In the rows, zero is written as 128.
Each row has two labels, one from each of two sets.
[129 123 153 125 110 127 119 128 152  79 141 137 161 135 127 129  97 120
 119 120 170 171 110 149 129 164 162 124 108  95 141 180 113 107 172 150
 183 107 145 118  88 102  88 148 140 107 188 132 109]
U & G
[110 124 116 100  98 114 132 151 116  91 112 129 173 136 139 113 107 105
 160 139 131 150  90 138 143 178 163 116 137 100 123 174  99  95  78 124
 175  96 125 154  73 143 103 140 148 119 198 149 116]
U & N
[132 116 127 107  97 120 132 146 156 116 137 141 169 132 147 136  90  99
 132 167 179 175 107 159 136 201 147 124 111 108 135 156 110 120 143 144
 222 164 115 195  67 103  87 137 137  92 208 119  95]
U & E
[134 100 144 116  79 129 135 114 166 133 127 141 129 138 127 138 124 112
 116 141 181 130 111 115 133 155 153 124 129 104 143 183 143 106 196 155
 155  86 136  84 118 121 111 143 134 116 140 145 120]
M & G
[113 131 118 121  99 111  89 151 129  70 118 137 147 126 129 115 108 107
 150 111 133 156  92 146 140 142 155 130 146  89 112 169 109 108 113 140
 165  90 141 128  68 127 111 146 146 117 162 142 117]
U & N
[171 157 147 147  87 117 119 139  75  67 110 144 133 133 137 132 129 109
 125 125 168 163 108 114 138 140 150 119 144  89 142 128 123  79  86 131
 117  53 136 108  67 106 145 135 110 153  91 131 141]
U & N
[122 168 157 153 108 107 108 154  60  58 108 135 100 132 103 127 128 125
 147  39 165 175  84 182 117 106 147 130 140  73 107 151  99 124 115 151
 132  83 133  81  59 138 102 123 113 133 106 104 128]
P & G
[106 133 160 126 151 128 136 130 135 106 151 124 138 126 111 124  92 153
 107 122 135 160 123 159 115 139 134 130 110 126 134 138 102 132 147 135
 167 175 143 148 115 129  76 134 124  95 198 112 113]
H & E
[102 140 139 138 145 110 100 139 127  50 146 123 160 130 120 104  99 130
 122 122 158 177 119 159 134 126 149 130 106 100 129 146 107 146 137 150
 168 145 155 150  99 110  82 133 124  96 233 119 119]
P & G
[116 121 137 114 128 135 121 128 163 119 139 135 155 136 129 137  95 125
 137 115 128 137 114 156 132 170 148 120 123 107 125 177 104 104 154 148
 190 136 122 144  92 109  99 138 147 106 173 139 101]
U & E
[125 127 125 118 109 113 132 140 136  74 141 130 159 137 135 119 109 112
 150 138 139 155 103 149 132 163 159 125 127 102 117 135  96 105  91 104
 187 124 138 169  82 126 116 142 138  98 153 118 123]
U & N
[115 129 145 126 134 127 145 134 134 139 152 122 102 127 107 123 113 155
 112 149 123 118 109  90 120  97 117 126 149 126 141 122 142 133 131 122
 113 135 142 121 158 159 121 124 136 113 115 125 139]
V & N
[141  97 136 111 114 140 141 114 164 162 114 133 147 135 139 156 121 128
 129 129 124 111 124 137 130 183 139 126 130 135 133 155 115  91 156 118
 154 117 116 114 111 128 128 136 135 134 112 141 110]
M & G
[144 161 121 129 117 121 116 148 108  96  88 126 134 126 125 109 108 112
 142 132 115 138 100 117 135 120 126 119 147 102 132 128 117  99  81 127
 136 113 121 158  92 120 128 124 144 128 130 138 136]
U & N
[144 136 126 120  98 130 109 140 152  78 151 135 168 125 142 117  90 110
 140 168 148 148 109 127 143 155 152 115 137 100 142 152 120 167 126 140
 188 120 130 180  88  85 115 146 146 100 172 140 127]
U & N
[146 118 163 116 109 126 141 136 129  96 121 145 151 137 119 141 105 145
 122 119 161 156  88 144 125 183 159 120 137  96 129 156 100  80 136 123
 159  95 138 108  88 139 103 141 129 122 122 118 105]
M & G
[124 126 162 131 114 140 132 132 144 120 136 135  94 130  91 139 106 148
  92 134 168 144  96 109 117 102 130 132 144  97 151 158 164 135 210 159
 130 114 147  81 146 136  99 123 136 104 130 137 127]
V & G
[110 130 143 110 116 128 158 134 127 148 124 117 113 130 103 113 108 142
 134 143 111 121  89  97 127 126 123 128 151 129 150 151 121 115  91 117
 135 141 117 134 116 165 100 115 140 115 148 136 136]
V & N
[129 104 176 124  89 132 153 106 158 126 148 134 128 133 117 143  97 123
 110 135 162 141  89 144 118 171 159 129 120  97 152 160 111 100 155 131
 183 132 116 112  87 125  95 134 127 100 133 112 108]
M & E
[138 125 131 124 129 123 118 155 127  87 132 138 152 139 128 131 115 130
 129 118 161 180 124 175 123 170 151 131 112 107 112 127  97 102 131 128
 177 135 138 158  85 121 102 142 125 108 152 110 114]
U & G
[113 149 133 118 103 110  92 161 106  55 109 143 165 133 128 111 100 106
 140 107 159 189  85 149 140 161 165 121 135  75 119 199  84  99 105 149
 186  82 142 129  45 129  84 143 140 115 212 136 120]
U & N
[125 128 119 113  98 111 118 179 131  56 135 135 148 136 132 120 102 124
 150 122 155 170  68 158 134 157 160 124 145  74 102 138 101 109 106 127
 181 110 138 163  67 138 111 148 152  90 123 125 115]
U & N
[124 148 154 129 144 120  99 129 118  87 127 129 164 134 122 123  96 126
 120 101 140 168 121 172 132 160 143 121 118 103 140 170  88 100 131 147
 179 133 139 135  68 104  85 132 126 125 201 115 109]
U & E
[122 117 168 123  89 119 157  99 143 114 164 131 152 134 120 119 100 117
 133 145 145 124  98 108 129 156 165 112 138 106 162 175 108  85 111 123
 161 111 125 111  94 127  99 142 129 111 156 135 127]
M & N
[143 133 169 113 132 139 146 120 128 158 134 135 114 119 106 150 115 147
  81 155 160 149 111 127 120 139 111 129 122 122 167 140 139 126 173 153
 140 160 118 119 125 127  89 126 118 113 166 116 114]
V & E
[115 117 148 109  99 117 126 140 148  63 146 135 184 137 137 113  77 111
 136 153 182 193  90 158 137 201 170 119 111  91 148 202  87  95 122 118
 216 140 141 171  53 117  61 148 132  80 252 123 108]
U & X
[122 134 140 137 108 118  92 147 120  40 112 144 145 141 124 136 118 121
 129  76 163 176 108 170 142 145 170 136 126  76 110 152 104 102 147 153
 163  82 157  93  72 121 108 147 135 124 139 121 115]
U & G
[153 143 152 125 140 142 150 145 116 137 135 131  98 127  97 141 102 154
 103 153 144 147 102 121 117 131 114 123 149 120 137 105 130 125 126 125
 127 146 134 148 122 145 117 121 125  99 109 112 124]
V & X
[155 168 129 134 104 119 120 160  82 111 103 137 116 131 125 137 126 117
 129  88 133 148  95 148 128 130 127 122 157  92 117 119 106  98  84 126
 138 108 103 139  68 136 131 116 125 140  83 131 126]
U & N
[123 149 166 135 159 130 140 132 116 127 145 126 130 123 111 134 100 155
  96 119 132 162 129 163 109 139 113 134 102 131 141 116 103 132 129 140
 146 192 127 158 107 125  85 115 113 109 179 102 113]
H & E
[101 122 136 132  70 107 120 121 145  64 145 131 142 134 120 118 103  92
 155  84 128 133  75 152 133 129 173 119 151  80 114 182  97  97 116 141
 187  82 117 104  62 124 105 142 149 114 127 138 126]
U & N
[134 128 160 121 138 140 156 137 134 132 143 129 116 135 110 132  92 156
 100 149 147 165 107 139 115 151 129 128 122 118 143 129 107 122 148 130
 149 161 138 129 116 148  91 126 124  96 154 110 118]
V & G
[114 127 148 118 136 134 147 133 133 153 129 127 100 125  93 135 105 148
 107 122 118 125 100 119 119 120 119 130 147 122 140 153 128 127 156 135
 128 135 130 107 138 153 109 122 139 112 133 132 113]
V & E
[156 150 145 121 136 137 152 159 100 162 117 133 102 122  94 136 104 145
  88 165 172 166 107 135 121 145 104 132 127 118 138 113 136 144 134 143
 139 184 113 173 102 144 106 112 123 111 153 110 115]
V & X

Each row has two labels, one from each of two sets.
[126 163 105 117 142 125 152 141 155 154 203 105  83 131 124 139 154 141
 108  93 135 128 126 154 153 103 119 109 125 118 137  97 149 109 119 103
 107 139 186 125 109  91 118 113  86 128 153 113 150]
D & J
[109 146  87 113 134 109 129 109 162 120 175 120 115 117 128 125 146 130
 115  50 126 134 111 152 150 132 113 120 137 126 123 121 136 102 137 112
 113 142 188 143 105  97 121 123  14 112 136 135 145]
D & L
[117 138  82 125 141 118 139  81 141 113 161 115 128 130 121 126 137 134
 109  38 127 129 118 164 153 130 115 114 133 125 118  87 140  93 149 120
 110 143 198 136 126  98 113 136   3  88 135 110 148]
D & L
[119 158  90 117 128 114 146 117 156 145 193 113  95 118 117 131 143 134
  93  58 130 134 116 164 154 107 116 114 134 125 126 100 141 103 131 114
 111 147 201 128 108  88 114 119  34 124 137 117 151]
D & B
[126 182 174 105 107 116 152 193 146 188 160 126  95 130 117 132 124 131
  96  70 129 151 112 178 125 120 133  94 130 112 104  84 137 119 119 121
 147 140 143 152 128 100 120  98  74 147 152 107 144]
Q & J
[139 189 121 107 142 149 173 164 150 179 201 103  76 131 122 135 146 154
  97 107 129 126 131 169 149  81 128 114 123 117 145  85 136  93 112 105
 110 142 193 136 117  96  99 109  79 144 154 100 163]
D & J
[123 166 111 108 131 126 148 143 163 153 187 108  98 119 118 135 139 134
 100  70 128 147 123 176 153 105 126 117 130 118 120  99 135  84  92 101
 110 143 192 138 111  89 117 115   8 136 145 116 155]
D & B
[116 158 113 101 116 128 135 132 162 147 182 110 108 128 121 130 143 142
 116  79 127 135 125 164 142  97 124 129 128 114 133 105 137  71 134 104
 118 146 188 133 108  90 125 117  12 126 141 115 145]
D & B
[121 174 170 108 114 123 138 169 155 171 148 131 102 131 120 131 123 124
 109  63 134 151 111 174 134 131 130 106 129 114 105  94 135  97 134 111
 142 147 159 149 130 104 115 109  30 134 151 110 142]
Q & B
[118 157  85 113 144 123 145 122 164 142 205 115 101 114 117 130 140 138
  96  67 128 135 128 170 158  98 125 116 134 114 128  96 143  97 123 110
 114 148 201 135  99  96 113 120  29 136 143 122 141]
D & B
[118 162 117 100 131 123 142 132 150 145 168 112 105 123 121 128 140 149
 119  79 120 136 123 166 141 106 125 131 125 116 135 107 137  72 140 101
 119 149 184 139 113  96 121 118  19 122 138 114 149]
D & B
[114 155  94 147 133 107 141 128 160 137 182 115 106 127 121 146 149 130
  99  46 134 136 120 144 144 134 112  86 121 123 117 108 146 137 138 115
 116 135 180 137 111  91 113 115  81 118 140 126 145]
D & Z
[115 185 128 109 124 132 155 167 153 163 193 110  82 131 123 134 144 132
 111  82 129 137 127 156 135  99 116 118 125 122 124  94 133  99 130 101
 128 145 178 134 111  97 122 104  62 136 144 108 149]
D & J
[121 165 104 103 135 131 148 124 160 144 186 110  85 132 121 126 144 134
 102  50 131 126 123 171 157 107 119 108 122 117 149 100 146  78 130  98
 114 147 206 142 120  86 113 122   3 116 148 116 151]
D & B
[108 145 103 105 128 110 129 120 156 131 167 123 120 117 120 119 132 132
 110  57 131 143 113 166 148 121 112 129 128 119 120 114 141  90 142 115
 121 146 172 140 117  89 121 135   3 122 139 131 151]
D & B
[118 185 123 111 128 130 149 163 147 174 206 109  75 129 126 139 149 140
 103  91 137 133 125 153 130  99 116 105 127 118 135  95 148 125 106 105
 130 133 170 128 106  99 123 101 108 149 146 102 155]
D & J

Each row has two labels, one from each of two sets.
[139 123 139 147 136 132 119 119 172 132 153 125 138 121 116 185  93  96
 156 137 114 111 103 123 130 125 110 103 133 114 115 122 143 138 110 117
 104 127 160 144 144 126 148 150  99 130 105 124 157]
<51> & Z961
[131 113  91  97 130 147 133 129 133 137 175 129 134 129 104 111 111  81
 117 140 118 126 113 120 127 114 117 122 118 111 125 122 125 123 132 118
 112 126 183 117 135 143 125 107  53 137 149 130 166]
<58> & Z961
[117 126 132 109 129 133 122 112 130 131 100 137 128 134 109 126 101 137
 133 127 128 174 117 114 132 107 142 129 114 148 140 110 126 137 119  96
 154 116  81 130 127 141 124 134 183 141 161 117  69]
<51> & Z532
[102 117  77 158 136 115 140 154 114 125 125 133 114 136 138  81 120 145
 133 134 124 151 134 137 126 135 136 147 125 132 150 124 117 108 139 114
 158 123 144 102 130 155 118 102  94 141 174 122 113]
<58> & Z532
[103 123  95 134 124 143 133 124 127 138 151 112 116 135 124  91  97 108
 162 156 131 112 121 126 107 129 115 115 137  99 117 119 131  91 123 124
 101 128 202 145 133 138 138 117  52 158 124 149 204]
<58> & Z961
[123 115 105 140 127 131 155 121 135 119 159 116 128 124 106  99 120  93
 152 147 144 118  98 126 125 137 111  98 120 109 114 135 131 105 133 110
 119 128 183 122 149 144 137  52  32 122 120 143 173]
<58> & Z961
[121 122  92 130 108 135 128 128 124 126 155 119 127 140  96  71 107 125
 151 145 129 120 117 126 111 112 115  88 130 106 131 122 125 116 129 108
 111 134 206 123 134 161 130 110  49 124 125 146 193]
<58> & Z961
[102 118  63 136 126 122 135 124 116 111 122 129 123 139 137  70 117 134
 147 144 140 141 122 133 127 122 136 135 128 127 147 123 113 116 131 103
 147 122 158 104 133 148 120 100  75 134 170 118 121]
<58> & Z532
[ 82 121 114 148 121 128 133 129 132 109 145 118 124 122 130 115 118 120
 133 163 129 123 118 120 136 148 112 109 129 116 113 137 126 118 118 124
 112 135 182 134 137 147 154 113  61 116 110 140 177]
<58> & Z961
[109 123 107 152 138 112 130 125 135 124 111 133 118 121 135 156 105 150
 151 126 135 149 130 112 130 118 127 123 125 138 135 113 125 131 104  94
 155 125  95 130 142 135 125 123 132 123 154 112  90]
<51> & Z532
[124 131  67  63 134 165 154 139 108 143 153 145 114 135 109  76 138 107
 126 126 118 224 116 124 117  93 127 169 119 133 171 111 130 129 141 114
 132 127 176  62 129 146 107 135 138 176 194 118 129]
<58> & Z532
[110 129 101 135 137 124 131 130 128 127 148 126 131 111 118 102 104 116
 139 146 127 159 115 123 117 127 109 112 132 108 129 120 137 132 117 109
  97 123 187 130 150 134 131 107  74 141 143 137 195]
<58> & Z961
[105 122  70 124 131 137 144 129 103 146 121 124 123 114 139 111 125 119
 139 115 126 142 103 126 122 116 131 145 119 131 152 110 129 130 134  84
 167 127 151 110 133 143 116 108 139 144 173 118 127]
<58> & Z532
[102 124  56 116 139 132 142 132 104 125 140 139 117 136 129  67 164 126
 127 134 114 144 136 131 121 111 122 147 126 128 165 110 121 125 147 101
 147 123 161  80 135 156 103 101 141 143 188 117 139]
<58> & Z532
[121 105  64 101 133 127 139 130 104 132 129 141 116 123 105  76 134 134
 120 123 119 147 112 126 119 106 129 134 125 133 165 112 134 140 132  98
 142 113 151  55 146 146 113 111 142 166 183 107 114]
<58> & Z532
[120 121 118 154 120 125 120 105 135 140 124 132 125 109 131 145 109 130
 128 124 102 152 119 111 135 112 138 130 116 154 146 108 133 143 118  86
 151 123  93 109 141 140 123 138 186 143 164 109  90]
<51> & Z532
